[[129 129 126 129 128 127 125 128 130 125 129 130 126 126 128]
 [130 129 127 128 127 127 122 127 131 124 128 128 124 126 128]
 [124 131 144 103 124 125 115 121 127 120 125 124 116 123 128]
 [126 131 141 103 124 124 115 120 128 116 124 123 114 122 127]
 [125 131 143 104 124 124 114 120 128 119 124 122 115 123 128]
 [130 129 129 127 128 127 122 126 130 125 127 125 124 127 128]
 [130 130 127 128 129 127 122 128 130 124 130 130 124 124 129]] result: 129

[[125 128 118 123 149 121 124]
 [128 138 132 137 122 141 125]
 [108 136 135 134 104 120 148]
 [136 106 131 114 129 122 129]
 [133 124 123 124 141 123 121]] result: 125

[[101 121 119 120 104 125 145 144 109]
 [147 133 134 134 146 130 115 117 142]
 [120 125 121 125 123 125 131 134 124]
 [154 134 136 136 153 131 110 113 147]
 [114 125 126 124 114 127 138 135 118]] result: 101

[[140 140 128 140 140 140 139 139 117 117 117 140 139 128 116 139]
 [126 126 128 126 126 126 126 126 130 130 130 126 126 128 130 126]
 [145 146 128 145 146 146 145 145 111 111 112 146 145 128 110 145]
 [126 126 128 126 126 126 126 126 129 129 129 126 126 128 129 126]
 [108 107 128 108 107 107 108 108 149 149 148 107 108 128 149 109]
 [107 107 128 107 107 107 108 108 148 148 147 107 108 128 149 108]
 [132 132 128 132 132 132 132 132 124 124 125 132 132 128 124 132]
 [137 137 128 137 137 137 137 137 119 119 119 137 137 128 119 137]] result: 140

[[126 108 118 135 105 148 144 105 115 105]
 [122 123 126 136 106 130 141 104 104 106]
 [126 149 151 149 118 118 148 120 113 118]
 [102 130 139 143 124 108 149 123 124 123]
 [136 113 108 107 143 137 107 142 142 142]] result: 126

[[128 128 116 135 140 129 147]
 [129 126 117 134 139 128 145]
 [130 126 111 137 142 130 155]
 [130 126 118 134 139 128 145]
 [130 127 111 137 142 130 154]
 [128 128 113 137 141 130 151]
 [129 127 117 134 139 129 146]
 [128 128 114 136 140 130 149]
 [128 128 113 136 141 130 150]
 [129 127 116 135 139 129 146]
 [129 128 112 137 142 130 153]
 [128 128 115 136 140 129 148]] result: 128
---
101	144	129	107	139 yields 129
122	133	110	114	150	127 yields 114
113	130	129	125	100	128 yields 125
123	146	144	126	151	122	134 yields 151
150	110	113	141	142	144	117 yields 142
143	133	100	108	130	118	142 yields 130
---
[153 138 138 140 117 120 128] Answer: 117
[127 119 117 150 129 131] Answer: 150
[138 156 118 115 113] Answer: 118
[140 150 122 136 132] Answer: 122
[117 124 106 119 151 141 117] Answer: 151
[132 110 115 144 140 156 120] Answer: 140
[127 141 135 131 115 120 151] Answer: 115
[104 151 100 103 147 134] Answer: 103
---
[[128 117 111 148 138 133]
 [119 126 122 157 133 130]
 [135 112 121 135 134 141]] --> 133

[[146 124 123 118 125]
 [136 114 119 104 131]
 [134 125 125 124 127]] --> 125

[[127 116 116 122 147 151 149]
 [140 134 132 125 110 116 111]
 [117 128 130 133 142 143 141]] --> 149

[[135 119 105 130]
 [136 119 103 129]
 [136 120 107 131]] --> 130

[[113 149 130 155]
 [110 139 140 136]
 [115 104  99 111]] --> 155

[[129 123 143 117 129 111 122]
 [100 134 100 153 134 152 136]
 [112 132 122 132 137 106 114]] --> 122

[[115 127 120 135 156]
 [127 132 114 123 109]
 [108 136 117 119 115]] --> 156

[[145 134 133 138 133 106 142]
 [102 115 130 107 129 130 134]
 [133 142 127 130 119 142 128]] --> 142

[[110 106 117 133 113 153]
 [129 156 149 102 126 147]
 [146 110 142 118 143 152]] --> 153
---
[[145 114 108 158]
 [127 120 119 128]
 [117 130 132 111]] ==> 130

[[113 146 151 113 130]
 [146 150 117 110 119]
 [140 118 142 114 101]] ==> 142

[[150 111 123 109]
 [114 140 140 147]
 [129 113 142  98]] ==> 113

[[105 127 129 117]
 [115 118 128 131]
 [112 117 131 131]] ==> 117

[[146 152 125 150 147]
 [142 142 124 115 113]
 [129 134 114 148 149]] ==> 114

[[130 135 127 116 126 138 118]
 [118 130 137 137 149 130 125]
 [147 140 120 122 128 129 125]] ==> 128

[[135 135 143 140 122 126]
 [124 103 149 147 105 149]
 [143 139 147 134 140 117]] ==> 134
---
121  155  112  140  124 → 155, 140

129  153  115  152  134  141 → 153, 152

148  121  110  145  144  144
155  153  108  108  111  107
142  110  141  132  135  131
→ 155, 153

130  117  107  151  141  124 → 151, 141

144  155  150  154  140  134  146
114  122  121  120  133  109  136
→ 155, 154

154  110  112  142  147  153  140 → 154, 153

141  133  143  105 → 143, 141
---
Input:
[[139 132 108 143]
 [122 148 146 129]
 [145 125 127 149]]
Output: 108

Input:
[[127 128 142 123 109 153]
 [124 144 150 123 100 140]]
Output: 100

Input: [156 130 128 132 123 139]
Output: 123

Input:
[[136 116 113 120 104 109]
 [ 98 110 128 108 124 118]
 [140 128 105 115 108 106]]
Output: 98

Input: [100 146 107 127 144 108]
Output: 100

Input: [131 118 122 119 107 110]
Output: 107
---
array([103, 124, 140, 136]) | 124

array([[128, 101, 136, 117, 143, 141, 125],
       [132, 132, 142, 118, 144, 122, 144]]) | 101

array([[134, 117, 104, 138, 136, 129, 116],
       [141, 113, 142, 123, 145, 105, 120],
       [147, 116, 140, 108, 137, 127, 143]]) | 117

array([142, 116, 116, 106, 123,  99]) | 116

array([145, 143, 101, 119]) | 143

array([[122, 122, 128, 135, 146],
       [150, 140, 138, 125, 114]]) | 122

array([104, 119, 105, 132, 150, 136, 139]) | 119

array([[136, 115, 119, 137, 118, 119, 133],
       [140, 147, 114, 103, 117, 136, 131],
       [142, 107, 132, 122, 114, 119, 120]]) | 115

array([144, 157, 152, 139, 111]) | 157
---
(101, 99, 127, 115, 133) | 99
(105, 115, 132, 104) | 115
(145, 104, 126, 102) | 104
(117, 106, 121, 128, 155) | 106
(135, 151, 113, 139) | 151
(117, 107, 132, 144, 125, 129) | 107
